[-10  20 -51 -10  18  34 -15  -3 -11  -2   0  18 -21  14 -15  24 -35  -5
  14 -10  31  20 -16  16  11 -12  -6 -28   9   0   8  15 -41   0 -13 -11] | Q315
[ -6  15 -13 -11 -11  -4 -14  -7 -33 -20  -8   6  -6   5 -28   8 -28  -5
  55  36  22  26 -10   4  41  41  17   0  -6   1  -5  -3 -14  -3  -3  11] | Q730
[ 21  23  -3  -2   3  24  -4   6  20  29   3 -17   1  14 -14  -7 -12  -6
  -1 -12  11   3  14   7  17  -5   4  18 -16 -11   8 -14 -18  -3 -27  22] | Q315
[-14 -42 -21  17  -5   7  -6  12 -63 -26 -15  69  21   9   3 -34  98  41
  47 -46  -6 -28 -36 -21  -7  16 -40 -13  32   9  25  22  13   7 -10 -28] | Q939
[  3   9 -81  26 -25  -2  28  -6  26 -35  69  -3  16 -19   7  49   9 -46
 -56 -13  14  -6  14 -16  19   3  41   0 -46 -35   7  11  -7 -41  43 -34] | Q169
[ 10  21  -5 -31   4 -20  40  -3 -41  -2  15  -9   3  15  -1  12 -17 -14
   1  -4  16  -3  26 -13   2   5   5 -17  14  -3  -9  30   1 -13  30  14] | Q730
[  6  18 -14  48  -3  53  37  10  30  33   3 -34 -27  22  15  23  65  -4
 -74  21   5 -37 -27   7 -47 -38  -9   2 -42 -26  12 -55  17  -1 -41 -11] | Q665
[  3  34   6  -9   2 -21  13  16 -14 -12   3  -7   1   4  -8  32 -48 -43
  -7  -7   2 -25  15  15   5  34  19 -37  -5  -3   2  26  11 -13  23  18] | Q809
[ 19 -10  18  26  43 -14  22 -41  32  50  -1   8  57  -7  24  14  -2  -2
 -17 -81 -15  -1  -2   4 -54 -11 -16 -11 -18 -26 -43  12 -11   5  77   3] | Q730
[-22  34  -5  28  62   0   2 -12 -43 -17  32  27   2  17  54  53 -40 -55
  67  27  20   4 -29  35  38 -27  -7 -21  50  -7 -62   3 -18  -7  46 -25] | Q873
[ 84  47 -49 -11 -34   6   2 -21  58  37  26 -15  52 -15  17  -5 -18  -2
  48 -18  38  45 -32 -14 -47 -24 -51 -41  -8 -15 -20 -14 -31 -30  30 -36] | Q169
[-19 -15 -14   7  17   7 -13 -10 -23  -6  -4  -8   9   1   5  12   0  -8
  -4  -7  25   6   2  19   1   2  -8  16   1   4   2  -7 -19 -14 -10  -4] | Q873
[-57 -13  -3  40 -25  25 -32  30 -47 -29 -38  24 -13  17  25  32 -95   7
 -53 -75  16  16 -41 -13   2  54  17   8 -10 -13  27  18 -56  21 -31 -26] | Q809
[ -7  13 -98  17 -38  10  68  32  11 -16 -33 -24 -27  46  35  56  27 -25
 -14 -31 -28   0 -17   6  18 -16 -18 -39 -40 -21  48  21 -23 -52 -57 -33] | Q870
[ 51 -13  14  12  -3   6 -44 -20  44 -28  28 -15  25   5 -17  17  12 -29
  75 -16 -27   7  33  37   3  24  -6 -46  30 -15  -2   2 -44  -5 -34 -12] | Q939
[ -2 -17 -24   9  -7  -9 -15   2  -3 -29  17  28 -17  -4 -14  20  16   8
  18  34  -9 -11 -18   4  16   9  30 -31   8  -5  10  -1   3   7   6 -24] | Q665
[  6  25 -16 -15  -9 -23   9  24 -16 -14   9 -12   0 -11 -16  11 -35 -37
 -16 -14   0 -16  30  21  26  28   6  -1  -7  15   2  17  26  -9  14  15] | Q809
[-16 -18  -6 -10  -5  20  -8   8   2 -13 -16   2  10  13 -15  -1   1  -4
 -12 -24  10   4  14  12 -20 -11  -7   0   2 -10 -16 -14 -30  -7  -8   0] | Q939
[ 72  37 -94 -10 -36  27  10 -17  11  -3   1 -45  -1  10  -8 -21  -5   4
  32  20  16  16  -7  13  34 -13 -37 -33   4 -24  66   5 -33 -36 -27 -30] | Q315
[-100  -30  -36   16   19   23   17   38   -6  -12   59   22   31    1
   -6   43   57   28  -22  -41   30   23    4   20   -9   37   25   25
   17   30  -33  -15  -33  -21  -19  -26] | Q582
[ 35  18  24  40  20  22 -42 -33  11 -38  14 -39   2  44 -13 -37 -17 -90
  20 -23  10 -19  28  36   9 -41  25   8   2 -30  -1 -39 -31 -41   3 -32] | Q169
[  2 -12  23 -29 -21 -16  29  10 -11 -11   8  -5  18 -13  -9  34   1 -14
 -45  14   2  -7  33 -12 -11  46   6 -13   0  -6  -6  28  31  -2 -10  28] | Q737
[ 42  20  34 -13  19   0 -51  -7  21   7 -17   1 -28  -8 -39 -42   7 -16
   8  17  52  -7 -31 -22  31  -6 -34 -11 -45   0  24 -21 -13  11  -4  14] | Q873
[-41  51  -6   1  32 -16  90  26 -62  26  -6  16 -33  34  12 -19  29  39
  58 -31  -2  47 -60 -40  14  46 -43  30 -39  24   1   5   1   5   2 -22] | Q730
[-33 -29   3 -10  11   6   0   1  -7 -14 -19   2   7  -1  -3  -3 -10   2
 -13 -26  17  13   7  12  -5  -2  13   4  -2   1 -14  -4  -8  -9  -3  -4] | Q582
[-45   8 -23  47 -16  -9  85  66  29  26  73 -28  50  20  50  57  21  -4
   3 -19 -37  36 -14   6  20   9 -30  28   2  -4   8  -6 -52 -50  -2 -34] | Q737
[-30   7 -23 -20   8  18 -23  -2 -12   1  -3  31 -18  -6   4   1 -29  10
  33  55   2   3  -1  11   8  13  31  14  38 -23   2  -6  -8  15   6  14] | Q939
[-17 -18 -12  -5   5  21  10 -14 -18 -10  -3  -5   9  21   3 -12  -2   4
   5 -11  19  20   3   6  -5 -20  -7   1   8  -4  -4  -5 -28 -10   0  -8] | Q730
[-33 -11  -5   8  -4  22 -28 -11   4  12 -18  18 -16  -3  15 -12 -28  19
   9 -11  10  16 -21  11  31  21 -14   6  20 -10   9  13 -16  -6 -18 -12] | Q314
[-25 -15   0 -15  -4  26  -2  -1   6 -12  -6   3   2   5   0  -3  -3   3
 -18 -14  22  -4  14   4 -24   3  -5   4  14 -18  -7  -5 -24 -11  -6  -3] | Q939
[ -6 -27   6   0  11  28   1  -2  -2 -16  -4  -5  17  19 -22 -10  -5   9
  -4 -21  20  18   0  13  -8 -26  -3 -17  -2   0  -1   2 -36  -7  -5  -4] | Q315
[ 17  27  -6  -1   3   9  -9  14  35  25  12  -7  -9   5  -4 -15  19   1
  -8 -13   4  -1  14  10  23  21  19  35   0 -13   2 -12  -3   3 -24   9] | Q870
[ 15  22 -61   1   3  -2   1  23  -2  17  19  40 -10 -12   0  35  21 -16
  36  89  -4 -27 -26  -6  29 -23  17 -54  -3  -8  32  -9   8 -19  27  27] | Q582
[ 36  20   7 -13 -20 -26  29  13 -42  -9  14 -13  -3  -9 -20  30 -15 -16
 -15  -3  22 -11   6  -8  -7  -6  13 -15 -10  -8 -17  20  19  -7  33   4] | Q665
[ 11  -5  33   3 -41  -4 -10  18   7 -34  -2   4  -9  71  18  60  -9 -32
 -80 -87  34 -20  12 -37  13  55  18 -13 -26 -31   8  11  16 -17 -40 -91] | Q169
[-10 -43   1  12  10  35  -7  -6  49 -18  63 -43   6 -12 -35 -37  65  31
  25  -8  37  37 -22  15   3 -49 -42 -19   6  15  58  25 -51   2 -16 -19] | Q730
[-100  -17   16   -9   16   37   59   -2  -12   13  -39  -11   -9   28
   24    0   15    7   -1   49   14    1   -8   38   -9   10  -40   35
   -9  -24   44  -27  -11  -94  -10    2] | Q737
[ 26  17 -37 -26  36   9 -15 -43  40  14  -2  20   5   9 -13 -31  30 -45
  83  -5 -13 -14  25  35 -16 -27  -6 -11   1 -21 -15 -31 -12 -43  29  -1] | Q939
[ -1  -1  -7 -26  -6 -14   9  27 -11  -8  30   6  -3 -16 -19  26  -9  -2
 -41 -21  21   2  43  -1  10  28  16  13   6   9  -2  29  -4 -17  11  16] | Q870
[ -8 -11  -9  -4 -18  -3  -6 -44  14 -38  38  30  -8 -24  20  -1 -48 -22
  37  25  39 -10   7 -28   8  76  -4 -21  20   8  12  12  -3 -77  28 -48] | Q314
[-17   6  -5   6  26   1 -30 -14 -17 -25   5  28 -20   1 -17  -9 -11  -1
  49   0  10   1  -2  21  31  49  30   3  26 -13  27  21 -30 -21  16 -13] | Q870
[ 10 -12 -57  22 -32 -14  34  14  17  14  15 -22   6  24   0  46  57 -30
  53 -43 -24  10 -28   3 -36   8  26 -16 -14  41  10  38  82  12 -63 -50] | Q314
[ 10  26  -4   4   2  17   4  -5   3  29  11 -23  -6  15   0 -14   5  -3
   4   3   5   4  14   2  15  16   6  37  -6 -10   5 -22  -8   5 -27  19] | Q730
[ 15  18  54  18  16  43  35 -23 -13  -2  -7  14 -19   3  55 -26  -2 -12
 -51  11  13 -24   2 -30   5   0 -11  48 -23 -56 -47 -41  34  14  17   2] | Q939
[-26 -24  -5  -8   7  22   6   0  -5 -18  -7  -5   3   8  -1   3   2  -3
 -24 -18  30  13   8  11 -11  -6   9   5  -7   0 -14 -19  -4 -18 -12 -20] | Q582
[-24 -21  -7   1   3  13  -6   5   6 -20  -5   5   4  12  -7  -2   4   7
 -12 -26  15   6   6  17  -4  11  18   1  13  -7   4   8 -29 -20  -6 -15] | Q870
[  7  18  26  -5  -3  15  -3   8  12  22   0 -11   6   6 -15   4  10 -20
 -25  17   1  -4  13   3   0  34   6  18 -12 -19   1 -21   1   1 -34  32] | Q737
[  6  21  -7 -15  16 -24  11  11 -50  15  17  -5  -4   2   6  45 -13 -21
 -30   0  27 -17  21  -5   7  18   8  10   4   2   4  22  17  -1  14  13] | Q873
[ 29 -86   3   9 -25  48 -66 -52  36 -45  30  38  45 -24  50  37  12  -7
  51  31  43  15   2  13   8 -28 -40 -44  13 -16  -4 -18 -39 -49 -25 -21] | Q873
[ 23  25  -3 -20 -10 -19  30   8 -21 -14  23 -17  -5  -1  -8  23 -23 -34
 -25   2   5 -28  47 -18 -26  40  21  -1  13  -4  -7  14  20  -6  12   6] | Q939
[  5 -11 -13   6 -13  -5 -33  -6 -11 -42  42   5  -7 -39 -46  67 -12 -50
  -4  13   8   4  55  24  23 114 -29   1 -10  27  31   7 -10 -49 -31  -3] | Q737
[-43  43  -3   2  -3  -2 -10  12  14  -9 -39 -68 -21   8 -43  15 -54 -23
   5 -35  79  33 -51  16  13  43 -24  11 -48   8  16   5 -59 -19 -36 -21] | Q873
[ 24  21  12   2  -2   9  -8   4   8  29  10 -23 -24  -8 -25  -8  10   9
 -18   3   5  -5  10   8  -8   6   9  26 -17 -11  12 -25  -5   8 -20  14] | Q665
[ 10  33   8  -9   9   0 -23   4   2  31   9 -22  -7   4  -2   3  -3 -13
  -2   9  31  -8  10   2  20  26  12  34  -3  -7   9 -15  -6   7 -32  25] | Q873
[-49 -33   0  18  21  -6  16  13  86  -9 -37  36  17  32  21 -16   7 -12
  33 -44 -14 -24 -66 -12  16 -69 -27 -77 -22  -2   0  20 -41 -20  26 -23] | Q315
[-14 -20 -18   1   3  12  -3   7   4 -23   1   7   2   3 -13 -13  13  12
 -31 -25  14   8   7   7  -3  10  15   7   7  -1   0   4 -21  -6  -3 -15] | Q870
[-51 -53  92  24   6  -2  19  11   0 -45 -20  17 -20  44  74  17 -41   3
  24   0 -10   0 -25  10  17 -14 -24  -1  42   6 -39 -14  24  -8 -12 -79] | Q665
[ 11  22   1 -21   2 -28   5   0 -14   2  12   8  -1   1 -12  12 -14 -13
   0 -13 -11   2  34 -10   1  35  21  -8 -11 -10   6  20   0 -11  13  19] | Q169
[-32 -28   3  -7  -4  16   4   2  11  -9  -5   5  18   6  -5   1  10  -9
 -34  -7  -1   8   9   1 -23  17   8   6  -3  -8  -2  -9 -15  -8 -23   3] | Q737
[  6  20  -8 -27  17   0 -28 -11  17   9   8  19 -35  12  -7   5 -25 -12
  10 -10  -1  25   9  -3  13  -2  21  -9 -11 -20  14  11 -11  15  -5  -6] | Q169
[ 35  15  22 -14  12 -22   2  -3 -28   2  13 -19  -6   5   2  30  -2 -27
 -22  -4  21 -15  28  -7  12  25   4   4  -8  -4   2  15  28   8  -9   7] | Q873
[ -42  -25 -101  -48    6  -24   50   -4  -42  -63  -12   27  -26   13
  -11    1   12  -20   32    8  -57   57   24    6   15   25   25   -5
   -8   27   -6   14   16   -4  -26  -32] | Q737
[ 21  14  -5   4 -17   3  -3  11   7  21  15 -14 -12  -7 -21   8  24   5
 -13  12   6 -13   4   5  -6   7  19  18 -16  -8   8 -23  12   3 -18   8] | Q665
[-25 -20 -14   1   4  16   9 -15 -26 -21 -16  -3   7  20  -8 -13  -4   5
   1  -9  18  18  -2   6  -6  -3  -9  -1  -2   1  -3  -8 -28 -14   2 -10] | Q730
[  1  31 -38  -2  16   5 -35  -8 -15   1  -7   6 -19 -10   7  28 -29 -18
 -14  28  17   0   5  15  38  35  -9   2   5  -3 -12 -15 -17  12 -23  13] | Q873
[ 13  19   5 -14  -2 -21  15   0 -21  10  -7  -3  -9  15  -1  26 -42 -14
 -17 -12   8  -3   9  -3  -2  38 -11 -38  18   1  -9  32  14 -17  19 -20] | Q314
[ -8  23 -30 -14  -4  25 -25   9  -9  -6  -7  39 -18  -4  -2   1  -6   3
  -1  21  27  -2  -8   4  38  25 -21  16  12 -18 -23 -25  -3   7   0 -13] | Q939
[-41 -35   6  -5   7  19  10  -2   1 -17 -13   7  12  10  -6   3   9 -12
 -29 -11   0  12   5   6 -29  10  -2  -5  -6  -5  -2  -5 -22 -15 -19   0] | Q737
[-24   6  -7 -15  29  19 -23 -17 -50  -5 -27  36 -41  31   1  13 -40   1
  41  38  13  29  -6  21  36  19 -12  11  13   2  -2 -23  -8  -3  -3 -15] | Q730
[  1 -43  52  41  12  12 -31   7   9  27 -26 -26   2  58 -12 -17 -11 -17
  30  25 -37   1  12  46 -17 -19  -4  10  15  19  35 -52  -3 -35 -28 -25] | Q314
[-20  28  -4 -24  10   2   5  -3  -7 -17  17  17 -27  11  30 -12 -68   4
  47   0  35  37   1   9  60  32   2  36  33 -24   7   7 -45 -51  29 -45] | Q870
[-51   2 -19   0  20 -22  37 -10  19 -23 -38  15 -35  40   7  -6 -22  -1
   5 -10 -26  11 -30  -5 -10  27  49   6 -34 -10 -28 -39   2  -9  18 -69] | Q665
[ 74 -10  54  69   3  25 -40  15 -63   3 -17 -12  57  45 -61   2  -9   9
  38 -15   1  32 -46  20   6 -34  24 -31 -29 -40  17 -18 -80  18  18  16] | Q315
